Look-ups in named tables: a row name and a column name give one cell, copied from the table.

rak:
,fimig,kitotu,zataf,kud,fak,sov,pepuzib,virize,goza
badoz,118,56,220,143,149,189,129,113,106
mov,116,85,241,136,182,158,140,88,119
dugino,168,139,232,203,190,117,210,138,92
baposo,150,88,161,195,95,34,195,64,70
baz,74,121,121,17,73,58,74,123,144

mov, zataf -> 241
baz, zataf -> 121
dugino, fak -> 190
baz, kud -> 17
badoz, fimig -> 118
baposo, kud -> 195

Table suf
     ridam    nos  mosolim  bazud  ritodor  kufakav
fak  -2774   4827      -59  -4983    -2381    -5171
rom  -5369   -457     2521    741    -3348    -4795
gak  -1965  -3288     3195   1736     5214     3597

What is the bazud of rom in suf? 741
What is the bazud of gak in suf? 1736
What is the nos of rom in suf? -457
What is the ridam of rom in suf? -5369
What is the ritodor of fak in suf? -2381
What is the ridam of gak in suf? -1965

gegu.tsv
	bib	fogere	vame	togadiv	legelir	nutodis	dinak	kiguze	maz
lipi	133	147	144	143	135	143	147	138	152
sudo	101	247	124	113	109	86	114	114	169
vebar	161	49	119	121	198	115	129	136	75
fer	140	148	98	112	160	107	141	110	80
ket	158	113	110	87	119	116	84	106	79
fesisu	176	145	87	104	115	143	121	117	42
fud	115	164	135	115	141	90	105	117	154
tevagi	141	117	120	109	164	94	105	127	106
zuz	137	150	122	116	136	114	117	121	119
bibe	154	64	132	90	140	112	76	114	103
ladepa	135	146	131	118	134	115	114	128	134

lipi, fogere -> 147
fer, nutodis -> 107
sudo, dinak -> 114
tevagi, bib -> 141
sudo, kiguze -> 114
fesisu, legelir -> 115
ket, maz -> 79
ladepa, vame -> 131
fesisu, bib -> 176
lipi, legelir -> 135
ladepa, dinak -> 114

Table madepe
         losi  zoluno  setaf   kob  zasubev  pidot  rivo  bugeten
bol      81.4    51.1   21.4  87.1     47.5   24.5  40.2     88.1
labo     58.7    85.0   69.2  71.7     68.8   52.9  59.8     67.9
tokod    33.9    21.8   65.1  64.0     69.6   54.7  59.0     51.5
lep      97.2    55.2   38.0  80.1     49.6   71.3  69.4     74.9
forusuk  46.8    52.6   78.7  57.4     74.2   66.7  66.1     58.7
luga     87.8    69.6   47.6  79.9     54.9   68.1  68.6     71.5
fibapob  43.4    25.2   44.7  72.9     61.5   30.9  43.8     66.3
dinas    23.7    19.3   50.6  70.2     67.0   19.9  37.1     61.0
potatur  65.3    71.6   65.2  70.5     65.8   63.3  65.4     65.5
kot      58.8    54.5   83.9  54.3     73.7   89.8  80.1     54.3

forusuk, zasubev => 74.2
luga, zasubev => 54.9
dinas, setaf => 50.6
bol, bugeten => 88.1
fibapob, pidot => 30.9
dinas, zasubev => 67.0
kot, kob => 54.3
forusuk, kob => 57.4
fibapob, zasubev => 61.5
potatur, kob => 70.5
labo, rivo => 59.8
forusuk, bugeten => 58.7
bol, zoluno => 51.1
tokod, pidot => 54.7
lep, losi => 97.2
bol, losi => 81.4
labo, setaf => 69.2
labo, pidot => 52.9

ripeg
          bam  kisomu   tef  bibotu   dus
gor      5161    5481  5553    4197  5782
bigene   6727    6012  5016    1125  3237
lepipom  5297    4624  5414    6828  5469
mup      9615    4507  5653    2026  3660
gek      6722    4015  4320    4376  4230
molis    8422    2570  3940    3887  3170

What is the bibotu of bigene in ripeg? 1125
What is the kisomu of bigene in ripeg? 6012
What is the dus of molis in ripeg? 3170
What is the bam of gek in ripeg? 6722
What is the bam of mup in ripeg? 9615
What is the dus of mup in ripeg? 3660
What is the kisomu of molis in ripeg? 2570
What is the tef of lepipom in ripeg? 5414
What is the bibotu of mup in ripeg? 2026
What is the kisomu of mup in ripeg? 4507
What is the bibotu of molis in ripeg? 3887
What is the tef of gor in ripeg? 5553
What is the tef of bigene in ripeg? 5016
What is the dus of gor in ripeg? 5782
What is the tef of molis in ripeg? 3940
What is the kisomu of lepipom in ripeg? 4624
What is the dus of lepipom in ripeg? 5469
Row with the largest bam: mup

Table kiz
,nuzun,muvi,vezo,dete,rinemod
lofuvuk,293,175,-198,451,319
nonevep,-170,302,-91,201,-119
zotu,-152,-172,-386,-41,242
telu,-658,178,-150,-412,-500
duleme,254,-358,-378,404,68
fusi,269,231,57,594,-312
nis,200,540,221,340,522
zut,23,-21,747,-298,186
nul,213,524,363,365,-228
dor,188,93,-76,-3,-56
kuzoro,-293,212,-126,-152,368

What is the rinemod of lofuvuk in kiz?
319
What is the rinemod of telu in kiz?
-500
What is the nuzun of lofuvuk in kiz?
293
What is the muvi of duleme in kiz?
-358
What is the rinemod of nul in kiz?
-228
What is the muvi of telu in kiz?
178
What is the muvi of zotu in kiz?
-172
What is the dete of duleme in kiz?
404
What is the dete of fusi in kiz?
594
What is the rinemod of zut in kiz?
186
What is the muvi of dor in kiz?
93
What is the nuzun of nonevep in kiz?
-170
What is the nuzun of kuzoro in kiz?
-293
What is the dete of dor in kiz?
-3
What is the vezo of fusi in kiz?
57
What is the dete of nis in kiz?
340
What is the vezo of nis in kiz?
221
What is the dete of zotu in kiz?
-41
What is the dete of zut in kiz?
-298
What is the dete of kuzoro in kiz?
-152

zigidin =
columns: sul, fumaf, buf, pab, mifiv, toseme, giv, nisa
nusan: [0.403, 0.329, 0.214, 0.329, 0.309, 0.669, 0.648, 0.887]
vog: [0.448, 0.405, 0.661, 0.299, 0.298, 0.388, 0.397, 0.377]
vakil: [0.372, 0.419, 0.586, 0.296, 0.251, 0.465, 0.491, 0.459]
vin: [0.246, 0.339, 0.472, 0.372, 0.269, 0.546, 0.411, 0.319]
lov: [0.202, 0.397, 0.498, 0.786, 0.496, 0.634, 0.270, 0.251]
gapalep: [0.269, 0.238, 0.260, 0.559, 0.290, 0.660, 0.893, 0.660]
tuzemes: [0.391, 0.272, 0.569, 0.430, 0.387, 0.540, 0.352, 0.621]
dunuvi: [0.431, 0.363, 0.532, 0.338, 0.344, 0.402, 0.411, 0.520]
mis: [0.320, 0.400, 0.420, 0.365, 0.398, 0.327, 0.555, 0.513]
kemafot: [0.563, 0.274, 0.312, 0.310, 0.272, 0.518, 0.665, 0.647]
zogive: [0.424, 0.440, 0.439, 0.409, 0.447, 0.454, 0.464, 0.466]
ropazod: [0.324, 0.493, 0.526, 0.331, 0.383, 0.552, 0.500, 0.553]

What is the sul of mis in zigidin? 0.320
What is the fumaf of tuzemes in zigidin? 0.272
What is the toseme of vakil in zigidin? 0.465
What is the fumaf of dunuvi in zigidin? 0.363
What is the nisa of vakil in zigidin? 0.459
What is the pab of ropazod in zigidin? 0.331

